Here is a tiny trained network, its code and every weight. The questions are about switching its units off for an input and a target symbol, where a switched-off unit gives its printed mean instead of its output.

import numpy as np


def w(rows, s, z=0):
    codes = np.array(rows[::2]) - 128.0
    scale = np.full(codes.shape[1], s)
    scale[-1] = z or s
    return codes * scale


def norm(h):
    return h / np.sqrt((h * h).mean(-1, keepdims=True) + 1e-5)


def f(y):
    return np.maximum(y, 0)


def softmax(a):
    e = np.exp(a - a.max(-1, keepdims=True))
    return e / e.sum(-1, keepdims=True)


def log_softmax(a):
    a = a - a.max(-1, keepdims=True)
    return a - np.log(np.exp(a).sum(-1, keepdims=True))


def net(x, mask):
    ids = ['αβγδεζηθλμξπσφψω'.index(c) for c in x.split()]
    T = len(ids)
    res = E[ids] + P[:T]
    u = 0
    for l in range(2):
        q, k, v = (norm(res) @ M[l].T for M in (Q, K, V))
        z = softmax(np.where(np.tri(T) > 0, q @ k.T / 4**0.5, -1e9)) @ v
        res = res + np.where(mask[u], z, O[l][:, -1]) @ O[l][:, :-1]
        u += 1
        y = f(norm(res) @ A[l][:, :-1].T + A[l][:, -1])
        res = res + np.where(mask[u : u + 12], y, B[l][:, -1]) @ B[l][:, :-1]
        u += 12
    return log_softmax(norm(res)[-1] @ U[:, :-1].T + U[:, -1])


Q, K, V, O, A, B = {}, {}, {}, {}, {}, {}
E = w([
[196,133,106],'α',
[2,203,112],'β',
[115,104,161],'γ',
[104,80,151],'δ',
[103,81,153],'ε',
[122,113,162],'ζ',
[68,192,140],'η',
[183,172,128],'θ',
[57,186,136],'λ',
[192,155,120],'μ',
[126,114,164],'ξ',
[76,182,142],'π',
[146,123,123],'σ',
[80,190,21],'φ',
[80,89,55],'ψ',
[182,42,208],'ω',
],0.019)
P = w([
[115,226,105],'0',
[82,6,14],'1',
[93,239,216],'2',
[166,49,18],'3',
[124,242,205],'4',
[200,69,19],'5',
[137,242,204],'6',
[220,99,2],'7',
],0.0066)
Q[0] = w([
[167,241,70],'L0H0',
[254,139,224],'L0H0',
[56,107,45],'L0H0',
[241,89,106],'L0H0',
],0.008)
K[0] = w([
[67,197,19],'L0H0',
[163,2,198],'L0H0',
[32,150,116],'L0H0',
[189,150,212],'L0H0',
],0.0092)
V[0] = w([
[131,78,146],'L0H0',
[39,108,80],'L0H0',
[170,72,254],'L0H0',
[178,108,114],'L0H0',
],0.011)
O[0] = w([
[140,40,46,68],'L0H0',
[171,99,160,135],'L0H0',
[9,183,146,4],'L0H0',
[45,155,152,115],'L0H0',
],0.011,0.0031)
A[0] = w([
[176,178,117,78],'L0N0',
[206,60,134,135],'L0N1',
[119,153,189,137],'L0N2',
[130,101,176,131],'L0N3',
[204,150,156,125],'L0N4',
[154,122,123,110],'L0N5',
[136,131,46,68],'L0N6',
[81,142,5,1],'L0N7',
[193,102,203,56],'L0N8',
[85,174,128,96],'L0N9',
[233,89,77,115],'L0N10',
[77,158,134,138],'L0N11',
],0.014,0.0046)
B[0] = w([
[200,191,135,204],'L0N0',
[3,143,170,208],'L0N1',
[113,197,14,168],'L0N2',
[110,194,137,144],'L0N3',
[136,128,84,224],'L0N4',
[77,133,140,153],'L0N5',
[217,92,141,165],'L0N6',
[58,35,77,153],'L0N7',
[53,125,61,161],'L0N8',
[88,177,150,159],'L0N9',
[65,98,102,254],'L0N10',
[169,167,83,163],'L0N11',
],0.0072,0.0089)
Q[1] = w([
[145,32,44],'L1H0',
[91,96,254],'L1H0',
[154,203,62],'L1H0',
[65,54,126],'L1H0',
],0.008)
K[1] = w([
[198,77,106],'L1H0',
[100,139,107],'L1H0',
[137,1,77],'L1H0',
[83,103,89],'L1H0',
],0.0098)
V[1] = w([
[153,255,83],'L1H0',
[204,224,92],'L1H0',
[96,166,233],'L1H0',
[33,79,157],'L1H0',
],0.0098)
O[1] = w([
[128,181,172,206],'L1H0',
[253,99,79,151],'L1H0',
[182,218,238,3],'L1H0',
[87,182,60,139],'L1H0',
],0.0059,0.0046)
A[1] = w([
[94,130,137,81],'L1N0',
[66,134,130,75],'L1N1',
[87,170,106,176],'L1N2',
[136,134,150,12],'L1N3',
[127,129,172,139],'L1N4',
[86,168,123,175],'L1N5',
[114,3,120,1],'L1N6',
[132,119,109,213],'L1N7',
[117,105,110,16],'L1N8',
[119,97,83,168],'L1N9',
[183,150,148,137],'L1N10',
[104,119,170,121],'L1N11',
],0.023,0.0034)
B[1] = w([
[193,69,200,161],'L1N0',
[201,152,141,205],'L1N1',
[175,114,124,254],'L1N2',
[73,159,157,128],'L1N3',
[87,54,195,132],'L1N4',
[150,106,55,228],'L1N5',
[1,171,54,226],'L1N6',
[75,7,94,193],'L1N7',
[89,176,80,157],'L1N8',
[71,92,33,241],'L1N9',
[100,33,154,174],'L1N10',
[138,84,142,146],'L1N11',
],0.0068,0.0088)
U = w([
[4,96,49,113],'α',
[166,58,59,228],'β',
[173,88,86,134],'γ',
[169,107,137,12],'δ',
[63,247,158,232],'ε',
[125,210,123,49],'ζ',
[197,186,131,162],'η',
[170,153,125,94],'θ',
[182,86,165,96],'λ',
[174,143,123,85],'μ',
[124,163,137,21],'ξ',
[113,180,141,66],'π',
[213,196,145,198],'σ',
[136,100,201,253],'φ',
[169,140,138,84],'ψ',
[137,91,202,201],'ω',
],0.014,0.005)

Each question gives the input, a string of symbols that net reads in full, and the target symbol t.
The units are the heads (4 rows each of Q, K, V and O) and the neurons (one row each of A and B). Each row of codes is followed by its name. A weight is (code - 128) times the scale printed after its matrix; where a second scale follows, it is the last column's (O, A, B and U).
mask holds one flag per unit, layer by layer, with each layer's heads first. A switched-off unit (its flag False) gives its mean, the last column of its rows in O or B, instead of its output. The means were averaged over made-up inputs and are rounded, as every weight is.
A unit's drop is (log p(t) with every unit on - log p(t) with that unit switched off) / (log p(t) with every unit on - log p(t) with every unit switched off).
The circuit of an input: a set's keep is (log p(t) with only the set's units on - log p(t) with every unit switched off) / (log p(t) with every unit on - log p(t) with every unit switched off). Starting from the 12 units with the biggest drops (on a tie, the unit counted first), units are removed one at a time, each time the one whose removal leaves the highest keep (on an exact tie, the one counted first), for as long as the keep stays at least 0.8.
circuit, biggest first: the units of the circuit, biggest drop first
unit that matters most: the unit with the biggest drop
top k neurons: the k neurons with the biggest drops, biggest first
k most important neurons of layer l: the k neurons of layer l with the biggest drops, biggest first
drop of u: that unit's drop, to one decimal
input μ ξ β μ θ θ θ ω, target α: unit that matters most -> L0N1
input σ φ θ, target β: circuit, biggest first -> [L0H0, L1N10]
input σ ω γ, target ε: circuit, biggest first -> [L1H0, L1N9]
input ε φ ε θ θ λ δ μ, target α: 3 most important neurons of layer 0 -> [L0N10, L0N2, L0N11]
input θ φ θ θ θ, target σ: circuit, biggest first -> [L1N9, L1H0]
input θ θ ε β θ, target σ: circuit, biggest first -> [L1N9, L1N6]
input φ θ φ ε ζ, target β: 3 most important neurons of layer 1 -> [L1N6, L1N2, L1N5]
input μ φ ζ, target β: circuit, biggest first -> [L0N1, L1N6]
input π θ γ μ ζ μ μ ω, target α: top 2 neurons -> [L0N0, L0N1]
input θ η ω ξ θ θ ω μ, target α: top 2 neurons -> [L0N7, L1N1]
input θ α θ γ ε θ ω σ, target α: top 2 neurons -> [L0N7, L1N6]
input α ψ δ, target β: top 3 neurons -> [L0N2, L0N8, L1N6]
input φ η δ, target β: circuit, biggest first -> [L1N6, L0N10]
input φ γ ε, target β: top 2 neurons -> [L0N2, L1N5]
input σ δ θ φ ε, target β: top 2 neurons -> [L0N2, L0N1]
input ω δ θ, target ε: top neuron -> [L0N9]
input γ π σ μ φ, target β: drop of L0N0 -> 0.1
input δ μ α φ ω, target ε: drop of L0H0 -> 1.0
input φ α η, target β: drop of L0H0 -> 0.9
input θ ω ω φ μ, target ε: top neuron -> [L0N9]
